[  95   70   60   11  156  -19 -108 -213  120 -147  101   -7   -1  166
 -252   72  -80   11  -46 -190  -22   -4  -60  -48   84   46  -37   84
  232   28 -160   -8   -7  120  124  -58   94 -160  132  -75  173] : [92]
[  57 -177 -156 -436  378  347  110  -54  277 -345 -101 -247  -73 -351
   12  -47  113 -136 -338    5  277 -112  -77  401 -358  -62   35  -11
 -308  -17  397  505   78 -104 -204 -298   64 -277  -87 -105 -315] : [86]
[  74 -172   19  -71  -87  -60   54  -80  165 -167  -38    6 -229   44
   79   75   70  -47 -191 -137   -1 -145 -193   23  -51   33 -167   53
  -54   62   85   62 -166   28   16  -54  137   72   62  -18   -8] : [90]
[  81  -55  -40  -79   73    7   48  -91  139 -181  -84  -78  -86 -241
 -184   -3  151    9 -185  -31   37  -49 -103  107  -96  -31  -80   82
 -108  -66  112   43  -32  -84  -11  -69  109   -8  -86  -43  -36] : [92]
[  56  -86  -69 -305  237  -27  138 -272  351 -245  -93   81  -78   68
  123  147 -114   -7  -15 -201  126  -50 -156  131 -171  108   63  -39
 -114   32   13   64 -151  -86  -54  -71  131 -172   74  -87   22] : [94]
[  -4 -279  -28  -90  -23  -63  123  -96  136 -310   24 -213  -94  266
  165   51  -37 -167 -307  -59  153 -169 -194   68  -64  -48 -292   41
   82  126  107  178 -110  227  -64  -52   75    5   71   -2 -146] : [89]
[  -3   20  101 -178   44   88   97  119   68  113 -140  122  119 -237
   11  -18 -115  108   96   97    3  -10   65   47   10  -83  125   -8
  -88  -69   58  198  -14 -197 -134  -94   97 -117  -79   46  -79] : [95]
[  76  -23   30  -91   98  140   56  124  -62  -43 -228  -79    2 -475
 -147  -60  240   75 -148  271  -23  -79  -48  249 -148 -162  -23  101
 -232 -159  252  186  134 -214 -140 -132   20    9 -227   17 -182] : [89]
[  72 -144 -181 -167  322   55  190 -111  179 -378 -277 -313   73 -434
 -167  -73  350   10 -335  189  110  -83 -149  368 -368 -115  -33  112
 -374 -194  338  109  105 -154 -137  -85   45 -137 -263  -39  -77] : [95]
[ 100   54  158   33  108  139   -6    9  -54  -16  -28   25   63  149
   74   39  -74   11  174   82   67 -106 -147  119   20  -76   93  133
   99   91   -7  192  167  -72  -42 -120 -150 -138  176  -13  -74] : [95]
[  27   73  132  -49   89   29  -29  -97  128   12  115  107  128  304
    6   62 -327   16  180 -165   47    1    2 -103  168   27   96   32
  283  114 -205  121  -34   73   35  -74   43 -234  232  -26   94] : [89]
[ 108  176  160  187   -3   89  -73   16 -131  101    6   78  101    1
 -156  -17  -12  109  249   85   12  -21 -104   25  144  -93  115  183
  165   27  -93   19  168 -128   41  -64 -147  -78  120   -2  -21] : [89]
[  30  -29  -26 -194   59   56  -38  -40   62   -2 -111  100 -134 -359
 -227   27  124  141 -203  -23  -52  -15  -19   91  -65  -20  -24  -45
 -145 -134  132   55  -96  -87  -31 -103  220  -69 -194    8  -48] : [90]
[ 139  -89   19 -168  258  167   67  -16  137 -263 -152 -165  -65 -193
    7   12  156  -86 -185   93   24 -151 -124  280 -234  -55  -33  128
 -193  -37  220  296  123 -111  -99 -185    8  -77  -10  -81  -83] : [86]
[-110 -151   22  -16 -304 -378  213  105  221   47 -141    7  138 -301
 -225  -94  -18  132 -245  -29 -195   58  178 -317  151  -60 -217  -12
  -48 -207  -36 -173 -366   16   -4  173  459  151 -299  144  234] : [95]
[  47  123  204  112 -156 -102   22  212 -186  262 -251  186   95 -428
 -237  -25  113  253  104  293 -275   10   68  -47  130 -150  -15  111
  -64 -226  -20 -104   25 -257  -45   39  106  178 -248  111   52] : [89]
[  23  213  104  105  -59 -120 -144  -67 -174  207  -41  234   43 -223
 -485   47    6  289   76   45 -159  119   45 -114  226  -65  -21   25
  187 -171 -193 -257  -26  -61   84   48  144   16 -186   52   79] : [92]
[  -3   30   93   66   39 -172   56 -195   95  -33   38   99  164  410
   -7   91 -259   93  189 -129   57    6 -110 -134  147   11   46   33
  262   79 -240 -115  -73  102   60   74   34 -193  169   35  180] : [82]
[  43 -185  -97 -283  174  165  182 -114  333 -312  -13 -155  -43   28
  222    0  -81 -168 -116 -125  308 -119 -163  215 -197    0   19   29
 -123  132  194  351  -44  -52 -132 -178    9 -191  132  -91 -224] : [86]
[ -39  -53   61  -61   18 -219  146  -52    3   20 -222  112  112  -28
  -51   79  -43  194   -5  125  -73   -9  -53  -16   -2  -80  -51  -36
  -42 -136  -31 -125  -97  -38  -79   95  163  -31 -189  114   82] : [82]
[ 179  214  243  141   58  137 -240   66 -161  121   -9  119  -74 -190
 -381   23  125  125   56   45 -224  -40   -7   -3  128  -50   35  171
  125  -72  -69   58  176 -100  115 -129   11  -16   35  -29  125] : [94]
[ -10   96   92  265 -248 -210  -75   20  -89  131   51   27  128 -136
 -480  -85   32  180  -56   -6 -150   87   73 -267  307  -98 -144  118
  260 -121 -179 -246  -93   75  140  109  179   73 -127   87  169] : [89]
[  37   32  -37  100   50  -81  -64 -245  -68 -135   54  -41   -1  130
 -260   63   25   76  -69  -32  106    5 -184   46   72  -55 -123   74
  220    8  -92 -150   18  121   66   10  -17  -72   -4  -18  -57] : [86]
[  31   99   37 -110  -39   83  -43  -37   47  145  -23  253  -73 -239
 -162   28  -51  173  120  -99   53   41  -34   -1   78   -2  137  -27
  -17  -26  -10   16  -87 -191   -2  -86   99  -97  -33    4  -90] : [90]
[ -22 -160   75 -246   88   25  201   19  237  -92  -89   17   74  145
  275   43 -227  -42   10  -47  111 -105  -45   31  -69  -23   46  -40
  -57   77   69  288  -95  -18 -142  -82  109 -182   89   33  -34] : [82]
[  75  -28  244 -190   21   62  -50   95   68   63  -54  194 -153   39
   89  135 -154    1  -21  -61 -181 -120   26  -40   55   26  -53  -16
   46   31  -28  259  -77  -13  -37 -139  187    4   84    1   54] : [94]
[ -15 -167 -145 -529  430  -25  139 -264  355 -324 -194  -31  -37 -151
  -26  149  -61   15 -336  -87   40  -22   -2  222 -296   61  -58 -161
 -219 -144  128  152 -163   20 -151 -103  326 -237 -207  -65   15] : [92]
[ 132   44  -61 -298  556   30   48 -373  328 -336 -136    1   47   49
  -69  167  -57   28   -8 -124   29  -19 -118  243 -250  113  146   23
  -94  -67  -40   52   38  -80  -17 -108   84 -330   58 -150  191] : [92]
[  64   22   72   95 -154  -93  -49  -85    7    7   29  112 -130   -4
 -180   52   27   78   -6 -118  -18  -25 -129  -92  133   -3  -97   78
  124   24  -83 -113 -104  -12   91    7   87   75   35    5   17] : [94]
[ -32 -138  -91 -151    3  -20   54  -70   64 -145  -47  -99  -66 -206
 -179   -8   73   21 -317    7  101  -24  -53   83  -51  -85 -196  -28
  -33  -71  138   70 -105   64  -73  -54  179  -15 -198   18 -182] : [86]
[  -4   68   58   40  -90   67  -45  121 -176  149  -72   36   60 -376
 -323  -83  104  173  -56  180   -9   27   32   33  103 -174  -29   50
   21 -132   77   35   57 -101  -52  -57   59   -6 -219   77 -167] : [89]
[ -23   30   64   48 -112 -290   26 -143   46   38  -18  151   67  105
 -186   90 -154  150   19  -77 -110   60   -4 -197  204    3 -133    7
  222  -65 -241 -251 -201   79   67  122  211   48  -58   50  161] : [86]
[  29  -46   62  -55   23    6   32  -13  -51  -46  -85   10  -19  -21
  -14   53   -3   43  -62  105   22  -75 -104  101   -4  -90  -97   41
   33  -13   47   90   16   -9  -76  -61   25   -4  -51   23 -133] : [89]
[  60   10  181 -153   32  125    6  143    8   85 -103  118  -32 -160
   29   39  -84   34   27   85  -86  -78   33   54   23  -64   12   28
  -27  -24   51  267   19 -127 -100 -146   92  -11   -9   11  -83] : [86]
[  14  -17   35  -83  -84   85  -12   20 -101   55  -54  101 -138 -204
  -94   35   37   83  -50   64  105  -40 -107  100   23 -103  -70  -10
  -10   -4  103   96  -18  -96  -85  -94   31   39 -105   31 -299] : [92]
[  67   37   30  -73   68  -57   56 -120  117  -56 -101  102   -9 -103
  -98   67  -20   88   52  -34   -3   -2  -83   40   -9    5   20   51
  -24  -52  -44  -45  -58 -135   -9  -20   88  -27  -24  -28   26] : [92]
[  54 -136   68   76   44   32   23  -59   68 -228   86 -213   16  315
   11  -10  -22 -116 -148  -69  126 -149 -174   16    9  -68 -123  125
  166  142   42  192   56  205   26  -74  -29 -149  186    2    8] : [82]
[  83   45  224  128 -189   74  -31  305 -108  165  -87    8   21 -362
 -200 -116  123   66  -32  179 -193  -71   75  -61  138 -153  -63  177
   -7  -91   75  164   70 -148  -13  -83   77  137  -82   62   -6] : [89]
[ -11  -51  -14 -223   29 -162   66 -115  152  -26 -165  167  -82 -238
 -158  108   -3  157 -153  -61 -105   23    7  -15  -33   27  -86  -88
 -107 -157   -4 -101 -227  -69  -37   19  315   15 -221   26   68] : [94]
[  84  -73  213  -16   38  240   43  173  -89    4  -57  -21  -26  132
  230    5  -45  -57   90  137  115 -203 -171  152  -39 -139   54  101
   -4  147  160  415  190  -65 -123 -184 -157 -115  179   41 -204] : [82]

[ 181 -137  165 -136   30   90 -304  -72 -227  172  -51 -103   55  171
 -125   69 -119  -36   38   90  -33  -19   46   21   57   77  113 -170
 -213  109   -6   51  -80   78  112   54   45 -139   40   31   76] : <30>
[ 204   -5  115  -47  -83 -130  -70  -15 -227  -32  -38 -138   24   39
  -30   76  110  -76  155 -192   67   53  190 -206  128  140   87  -89
  -81  -33   73  -77  -13   95  -13 -120 -120  -37  270  -31   59] : <25>
[ 378 -196  -64   33 -221  -55  184  150  -97  -41  159 -334  118  274
  164  141   55  -53  213    4 -136 -119   20 -459   24  209  116    7
   23   -7   64 -160  234  -55  -87 -115 -139   65  133  246  232] : <31>
[-275   32  -56  123  111   63   44  -26  -95   57   20   47  128  -24
   36  -17 -171    1  -80   50  152   39  -21  157 -176 -182   -4  153
   14    7 -164   33 -122  -66  -26  116   99   41 -227 -171   74] : <38>
[ -18 -277  -43  -38   62   31  -79  -41 -187   41  -61 -177   78  194
    5    2  -92  -58   18  177   -5 -119 -146  -17   26   75   82 -130
  -77   73  -41   38  -38  -44  -81   25   -1   67  -28  232  -36] : <28>
[ 259 -142  -40    0  -29  -24  -89   -9  -68  188   28  -13  -65  -60
   47    1  119   13  -62  111 -186   53   82 -118 -126  130  101  -35
  -25   -6  -40   22 -121 -101   38  -61  -86   29  135    2  -13] : <25>
[-247   98  -20   -7 -111  -59  192  -46  -89 -302 -116 -169  220  111
  -15  -36  -81    2  169 -314  269   79  -60    5  122 -121   34   86
  209 -186 -143  -49   22   -4 -151  122  -11  129 -116 -271  196] : <38>
[ 173  -90  101  -91 -111   76 -120  -39 -197   77   44  -79  132   57
  -19   85  -28  -74   66  -15   36   79  113 -163   36   88  168  -26
  -89   11  -47   17  -16    8   80  -23   16  -68   54  -81  165] : <32>
[-211 -105  -78    9   39  -79 -202  -12 -203 -109  -19 -101  142  139
 -103  -45 -147  -31   16   12   38 -150  -97  122  -21  -86   38  -85
   54  -18  -70   81   36   40  -27   34   57   66 -125   -2  -51] : <32>
[  13   13  -35   -3  -91  -19  130 -103  -15  -63 -111  -33   70  -68
   50  -47  129   46   22 -158   53  200   47  -82   -9   85   80   63
  133 -126 -164   -1 -145 -139  -68   69  -84  120   68 -270   89] : <28>
[-160   81   12 -175  -96  -55 -105   64 -114   -3  -13  -24  205 -180
  114   30  -30 -210   88 -131   30   53 -275  -99   88 -256   82   61
  270 -214  -11  107 -176  109   31  -73 -224  161   42 -178  -85] : <41>
[ 307 -282 -141  184 -148 -204  332  234 -130  -81  270 -268  -85  100
  101   16  -11  -12  112   44   21 -155  169 -227 -211  -40   50  108
  -15  -90  131 -276  291  -70 -249 -311  -49   51  -71  363  228] : <31>
[-333  -93 -123  -39  142 -106 -190   10 -119   54  -59   71  -11 -199
  -33 -150 -124  -74 -139  111   16  -62 -260  305 -136 -352    0  -11
  168 -148  -63  150 -231   21  -57  -43  -51  163 -176  -31 -251] : <25>
[ 127   -5  154  -52 -116   55 -205  -80 -267  -15   42  -81  189  157
 -118  118  -50  -42  122 -137  103   73  256 -153   98  140  168  -62
 -149   46  -63   15   71   83  128   25   97 -141   69 -192  225] : <31>
[  15 -327 -244  304  -10   32  566   64  -39  -21  181 -139  -15   51
  193  -54  -67   61  -76  212  188    3  121  -82 -345    0   50  260
  -45    8 -131 -209  117 -337 -320  -80  125  121 -292  243  271] : <38>
[ 235  101  221   -2   31    0    3   80 -185  171   27 -154   49  127
   56  189  -83  -92  170  -83   75    7  129 -151   44    0  -15   24
 -211   96  128 -154  -57  153   37  -26 -103 -153  157   33  184] : <41>
[  97 -268 -194  218  116  -99  163   67  -10   25   28 -185 -143  221
  -16 -113 -108  181  -77  225 -106 -195    5  180 -309   -1  -78    1
  -58   59  -44 -136   74 -184 -212   39   71   58 -214  268   78] : <41>
[  91 -223  -20  -99  -50  -29 -226  -79 -185   52  -18  -12   -4  -61
  -93  -65   35  -32  -56   70  -44   38   48    7  -33   46  168 -119
  -12  -64  -68  101  -82  -42   24  -85    7   27   28  -23  -48] : <25>
[ 336   17  200  -74  -75   57  -76  -19 -163  121  -19 -171   92  198
   -2  165    1  -32  165  -89  -17   62  160 -227  106  193   86  -64
 -180   91   30  -82  -23   68   86   43  -64 -140  203  -49  223] : <41>
[-173 -114 -204  151  111  -65  221  -67   41  -73 -152  -94  -41   76
   35 -156   -7  151  -79   50   18   -7 -107  182 -159  -10  -58   42
  120  -54 -182  -32 -123 -218 -225  158   -1  195 -143  -21  -11] : <25>
[ 300 -301 -211  202    5 -118   23  141    5   97  187 -143 -181  180
  -51  -95  -83  202 -102  269 -285 -216  102  108 -395  -12   -7   -1
  -30   13  -18 -108  170 -163  -93  -51   86    7 -217  235  127] : <31>
[-329  -14  -92   86  119   20 -174 -168 -103   33  -57  225   42 -212
 -125 -163  -68   82 -234   38  113  147   87  347 -250 -145   50   70
   48  -57 -270  170 -230 -130   33  109  171   50 -233 -377  -68] : <30>
[-280  139  205 -243  167   59 -681 -114 -267  234 -124  197  139 -167
 -195    9 -201 -152  -88    4   14   49 -143  320   65 -289   66 -145
  -35  -12  -59  308 -366  262  294   92    6  -92  -19 -339 -227] : <28>
[-213 -107 -133  167  168  -22   65  -21  -78  -20  -61 -108   53  185
    0  -63 -152   79  -51  118   45 -126  -95  190 -162  -42  -71   17
  -16   75 -122  -17  -41 -106 -138  147   73   87 -192   67    1] : <41>
[-166 -109   -1   24   84  117  -94 -108 -159  174   41  189   26 -240
  -53  -80 -125  -20 -206  142  176  174  111  228 -241 -184  117  113
  -79  -23 -184  108 -221 -108   34   -2  167  -30 -239 -209   41] : <41>
[ 196 -110  133 -130  -25   73 -260   54 -212  335  165  103   -6 -240
   -1   63  -95 -159  -83  160  -19   91   85  -14 -147 -191  163   38
 -124  -29   44   70 -168   73  162 -190  -13 -121  -25  -31   40] : <41>
[-111  -21   94   71  248  144 -136 -121 -153  277  -70  101   -1   -7
  -51    9 -165   29 -146  170  107   81   90  252 -168  -58   -8   20
 -249  165 -125   55 -270  -35   60  153  134 -113 -120 -106   22] : <28>
[ 246    6  174 -233  -31  182 -356 -119  -61  266 -134  -41  118  122
  -44   91  -16    6   26   47 -233  108  -83  -62  102  150  129 -148
  -55   63 -109  153 -238   23  240  216  -73  -78  142 -220   66] : <30>
[ 173  -61   63   24  -57  -61  138  112 -148  -74   23 -351   94  367
   23  116 -139  -18  246  -85   54 -151   -5 -155   90   14   -4  -29
  -72   26   89 -192  168   87 -119   15  -57  -31    6  189  253] : <31>
[ 505  -74  171  -99 -124  -10 -183   17 -133   89    0 -244  -14  311
 -137   98  -31   78  162  -52 -165  -40  191 -127   60  194   90 -164
 -174   62   58 -100   98   72   93   43  -10 -184  136   17  269] : <32>
[  49  -98 -129  114 -127 -203  284  119  -74 -236   61 -245   13  115
   22  -57  -27   38  134 -146  102  -80   44  -63  -80  -91    4   84
  141 -168   10 -188  182  -55 -243 -103  -48  116 -100   72  189] : <38>
[  79 -224  -46   20  -41  -46  122   32 -183   20   55 -125   33  -20
  105   23   26 -113   39   63   88   -1   15 -175  -42   33  104   22
  -34  -30   17  -65  -14  -64 -134 -168  -79   83   46  185   29] : <28>
[ -64  -55  -10  -87  105  -35 -374  -15  -92  159  -56   45  -17  -41
 -129  -88 -135   23 -113  121 -161  -66 -147  288 -132 -200   12  -98
   49  -45  -62  155 -193   51  100   66   -5   11 -116 -107 -133] : <30>
[  61  -52   99 -129   60  125 -456 -129 -129  236  -62   89   46   18
 -179  -22 -118   51 -121  126 -142   60   26  209  -84  -12  111 -126
  -95   56 -147  194 -202   11  227  159  106 -114  -70 -243    6] : <41>
[-176  174  302 -322   70  184 -491 -124 -280  251 -152   77  297  -80
   -3  176 -124 -280   76  -70   85  142 -203  -46  287 -107  133 -108
  -63   38  -36  254 -381  263  288  111 -123  -68  183 -290 -116] : <28>
[  76  -29   52   84  -86  -39  169   50 -223  -94   81 -208  159  175
   66  130  -44  -88  188 -133  202  -13  161 -251   52   77   66   64
  -96   28   27 -156  133   32  -93  -71  -11  -25   58   54  234] : <38>
[ 277 -112 -153   83  -73 -101   75  157   84  111  128 -110 -102   32
   63  -54  -14  119  -36  117 -282  -85  -32   -2 -282  -91   -2   79
  137 -103  -18  -80   29 -122  -49  -31  -84   74 -101   43  114] : <38>
[  10  241  255 -252   51  -36 -715   32 -224  233  -28   78  111  -45
 -200   93 -183 -123   43  -95 -161  -46  -79  178   84 -271   31 -158
   -8  -33   74  204 -210  366  361   46  -81 -168   90 -315 -110] : <32>
[ 205 -190    6 -117  -23   47 -100   36 -116  148  -39 -242  125  230
  141  125    8 -116  117  149 -210 -121 -239 -281  119  182   88 -140
  -19   81   36   29  -61    3   16   21 -194   82  194  247  -36] : <28>
[  59    6   -6  -54   13  -44 -208   91  -30  158   52    0  -33  -41
  -69  -50 -159   36  -55   67 -158  -50  -92  205 -180 -287    7   19
   95 -110  -22   51 -102   52   79   24  -22  -13 -165 -122   38] : <38>
[ 164 -177 -148  154   -8    2  192  106   17   70  103 -201   13  236
  112   16  -84   96   13  171 -151 -131  -45  -78 -208   36   -4   73
   12   40  -58 -110   90 -155 -110   59   -3   72 -132  173  178] : <31>
[ 154 -196   33 -228   -1  100 -391  -25 -155  247  -58 -114  130  133
   49   94  -14 -141   22  219 -289  -93 -274 -174  128  135  155 -221
  -13   74  -12  193 -163   45  164   47 -147   51  183  134 -145] : <25>

[-120 -128  -96 -201  -22  150 -284 -170  -58   -8 -165  466 -238 -208
 -210   83  163  -63  -25   63  -51  -48 -120  -51  123  190  292   64
   52 -410 -241   21  117   30  -94 -160  -89  203 -126   32 -127] : [62]
[  50  176 -214  100 -139  -31  -39 -329   94 -262  -49  181  236    0
   75  283  -85   21   25  -25 -298  -25  -29 -192 -174   61 -314   11
  -76   27  -70   14 -270 -279  179   85 -133  160   49 -183 -243] : [67]
[-203  214  124 -117  -23 -246   13  203 -153  -63  155 -131   95   76
   50 -102  108 -135  241  -99  -85   64  244  211  251   12  -18 -144
   63 -176  211 -215  182  187   42   65 -205 -150   16   58   -9] : [56]
[ -53  -58  237   66   53 -108   19  184  -87  530  250  -37  268  -22
    3  -37 -131  -21 -223 -162 -128  245   94  -37  166 -167  125 -242
  -82   83   76   33  427  -46 -128  145  -86 -217  -39   70  -68] : [57]
[ 244 -126   40  212  -92 -181 -162  -25 -157  299  -36  -37   72   31
  -25   37 -209  216 -132 -311  -12  -52    3 -280 -152 -229    3 -216
  -10   14 -227  267  167   17  -86  -27  -56  133  195  -47  -25] : [57]
[ -87 -241  -10   38 -128   75 -231 -148  118  245 -114  285   27 -194
   31  177  161  216 -292  -31 -226   -5 -219 -253   14  138   -5 -121
  -46   -3 -337  204  401  -71 -190   62  -16 -100 -158  -16  -92] : [62]
[  18   80  140  -64 -121 -386 -181  245 -286  -71  -83 -255 -135  198
  100 -149  168  114  292 -247  105 -230  187   80   89  -72  -60 -177
  161 -202  -29   10  239  437  -89  -99 -104   25  211   86  153] : [65]
[ -80 -266 -105   56  -46   23 -152 -216  141  245  -35  208  116 -217
   45  109  -53  271 -295  -51 -229  117 -166 -341  -43  135    9 -134
  -14   89 -319  118  352 -200 -176  155  -32  -10 -113   -5 -172] : [60]
[-402   44   15 -168   50 -195   29  109   85  -41   91  -53  130    1
  282  -87  239  116  108  111 -158   77   46   85  227  295 -178 -105
   27   67   67 -353  487   24 -112  286  -35 -337 -179   90  -23] : [60]
[  85 -107 -277  290 -345  -82 -573 -346  -74 -395 -456  194 -252   54
   70  266   71  223  124 -350 -338 -256 -103 -320 -283  123 -224   16
  181  -60 -425  470 -501  -48  159 -175 -224  267  188 -175  -31] : [60]
[ -40 -192   59   75 -262   49 -315 -103   96  234 -144  226   51 -145
   25  269  248  182 -293 -148 -348  -11 -144 -206   34   39  -10 -170
   15   -5 -314  371  298   37 -135  -22 -118  -86 -107  -18  -93] : [56]
[-134 -151  -96  -43   62  260 -306 -228 -124    2 -104  588 -245 -197
 -262   74  -67 -245  -49   15  -76   52 -168  -97   91  195  300  145
  -53 -371 -168   76 -179 -216   -7 -149 -111  172 -119  -23 -126] : [60]
[  60 -153 -120  359 -242  -31 -469 -246 -142 -232 -322  217 -235   41
   54  155  -39  111   51 -325 -190 -237 -197 -329 -218  121 -252   -5
   -7  -59 -353  443 -365 -113   72 -115 -134   66  146 -171   81] : [62]
[ 165 -169   34  192 -122 -111 -177  -48  -29  407  -40   38  142  -44
    0  131  -88  267 -263 -252 -158   22  -37 -279 -111 -188   30 -239
   -8   92 -265  286  303  -26 -105   29  -60   33   68  -44  -83] : [56]
[ -51 -191   -8   65 -204   40 -218 -183   83  170  -22  190  103 -242
  -63  167   22  122 -264 -178 -316  116  -87 -268   33   53   50 -183
   30  -67 -272  291  206  -53 -107   26 -189   14  -69  -11 -172] : [67]
[-251  114   18 -228   66 -235  174   61  -24 -182  162 -104  100  -45
  148 -205   69   49  217  113  109  -37   49   32  188  246 -203 -114
  -42 -164   73 -425  459  112 -144  214  -15 -151  -48   72   -5] : [62]
[-182  -27  -18 -212  -84   71 -130 -100   70   60   -8  287   37 -211
  -99  132  219  -27  -95   63 -217   81  -21   -4  189  143  165  -61
   46 -244 -116  -32  285   41  -86   -7 -145   30 -175   46 -195] : [67]
[  63  113  -17  188 -123   49 -131 -202  -39 -165  -73  268  105   94
   84  262  -52 -125   -7  -55 -194 -132 -149 -158 -126   48 -346   59
 -219    5  -45  165 -304 -256  105   -4  -48    7   51 -171  -68] : [57]
[  16  100  187   63   52 -189  -93  209 -288   99   20  -17  -39  233
   78  -82  -15 -110  154 -123  104 -138   55   78   65  -81  -89  -43
  -96  -78   99  -29   79   74  -31  -26   11 -109  113    6  134] : [65]
[  70  101  155   37  -16 -253 -229  262 -310   99 -159  -34 -161  324
  112  -21  195   28  215 -142  106 -284   80  140   22 -129  -51  -44
   12  -94    4   18  137  245  -18 -123   33  -54  142    3  186] : [65]
[  56 -158   16  -14 -198   -4 -108 -172  161  244  -23  130  230 -180
   46  231   83  253 -339  -67 -256   26 -124 -303  -31   -1  -71 -196
  -27   47 -292  237  408  -18 -206   68  -51   52  -58    8 -202] : [57]
[-224  191   51 -351 -170 -132   30  -13   96 -347   -1   14  107  -25
  194   82  418    8  160  172 -118 -164    4   85  209  279 -300  -45
    9 -203   18 -209  338  242 -141   65  -64  -57  -90   82  -88] : [65]
[ 125  -17 -198  195  -69  -25 -114 -355  -99 -309  -98  213  -34  -39
  -19   62 -306   21   85 -120   14 -166 -174 -360 -239  123 -286   35
 -144 -140 -218  105 -315 -257   54   -3  -53  234  165 -175  -67] : [62]
[  -1   83  136   68  123 -222  153  144 -176  240  270 -123  223   49
   15 -164 -274  -49   33 -128   88  115  127  -29   80 -130  -35 -192
 -130  -22  142 -181  276  -53  -43  164  -52 -125   83    4  -11] : [56]
[-110  -54 -176 -291  -80   34 -190 -233  -25 -179  -84  290 -137 -270
 -232   28   79  -19   66    6  -84   27   27  -78  123  179  284   -6
  177 -466 -208  -51   76  107  -66 -130 -214  365  -43   64 -235] : [62]
[ -98  -74  -91  -44   90  289 -245 -211  -72  115  -91  637 -137 -149
 -242  176  -20 -254 -111   94 -126   69 -160  -40   70  125  290  163
 -112 -284 -113   25 -138 -287   38 -115  -64  134 -168  -62 -171] : [62]
[-180 -131   -6  -32  206  -75   95  -11  -11  318  246   62  193 -155
    0 -163 -275   49 -131   -5  -25  289   19 -144  121   81  133 -137
  -63   30    1 -234  406 -224 -148  256  -33 -101  -96   72 -141] : [60]
[  84   63  -54  251 -274  -36 -181 -290  -15 -386 -125  132   78   54
  155  239  -66   -2   41 -177 -220 -215 -180 -309 -194  127 -540   -8
 -163    3 -164  304 -363 -175   71   -2 -109   44  145 -182  -31] : [57]
[-309  127   -7 -262  -65 -112  -47   -9  -57 -408   -4   86 -106  -68
   60  -94  261  -97  299   90   -2 -124   15  104  238  343 -145   -8
   30 -360   18 -261  178  190  -64   29 -125  -73  -74   56    5] : [62]
[-156  188  -15  -58   11 -191 -228  122 -326 -245  -64   48 -234  145
  -77 -119   66 -222  426 -166   -7  -63  227  232  159   44  131   26
  153 -354  127 -147 -221  163  174 -134 -236   67  103    5   54] : [62]
[ -28 -134  -13  299  -72  -45 -101 -166   -8  101   65   82  160  -84
   75   47 -267   80 -159 -221 -203   96 -124 -336  -92   62 -219 -145
 -138  122 -150  194   13 -286  -27  171 -102 -136   28 -102  -53] : [62]
[ -25   73   -4   52  147 -241   42   87 -206   88  114  -71   55   95
   30 -180 -220   14  165 -105  116   21  116  -17   16  -42  -14  -98
  -41  -62   69 -234  152  -52    9  117  -34  -28  102  -17   15] : [62]
[  53   57  -50  245  -38  -88  -63 -112  -35  122   50   77  228   51
   54  143 -208   26  -73 -173 -234   90   20 -166 -115  -93 -149  -99
  -98  132  -22   80  -91 -270  121  123 -113  -32   59 -138 -122] : [67]
[ 125  -78 -129  271 -187   33 -295 -305  -63 -212 -259  301 -112   14
   48  215  -50   90  -10 -145 -104 -279 -270 -339 -247  117 -329   32
 -149  -69 -326  309 -255 -188   35  -71  -18   99  101 -203   14] : [67]
[-304  127  -11 -231  215 -130   62  112 -108  -88   93  101  -32   52
   88 -175   85 -103  257  180  101    7   63  182  219  230    6   43
  -40 -173  153 -490  275   -9  -43  140   14 -134 -108   69    0] : [60]
[ -12  -20  141   28    5 -222   65  104 -144  225  240 -161  185  -64
  -30 -163 -224   24  -25 -219   17  142  133 -104  115 -107   33 -265
  -21  -88   28  -30  335   70 -116  112 -140  -57   94   60  -42] : [56]
[  44  105 -149  -76  187 -363  -42   80 -331 -116  -33 -125 -161  176
  -18 -281 -207   91  414 -117  287 -119  224   38  -44  -48  112  -28
  140 -231   14 -348   41  121   44  -20  -39  272  240   21   33] : [60]
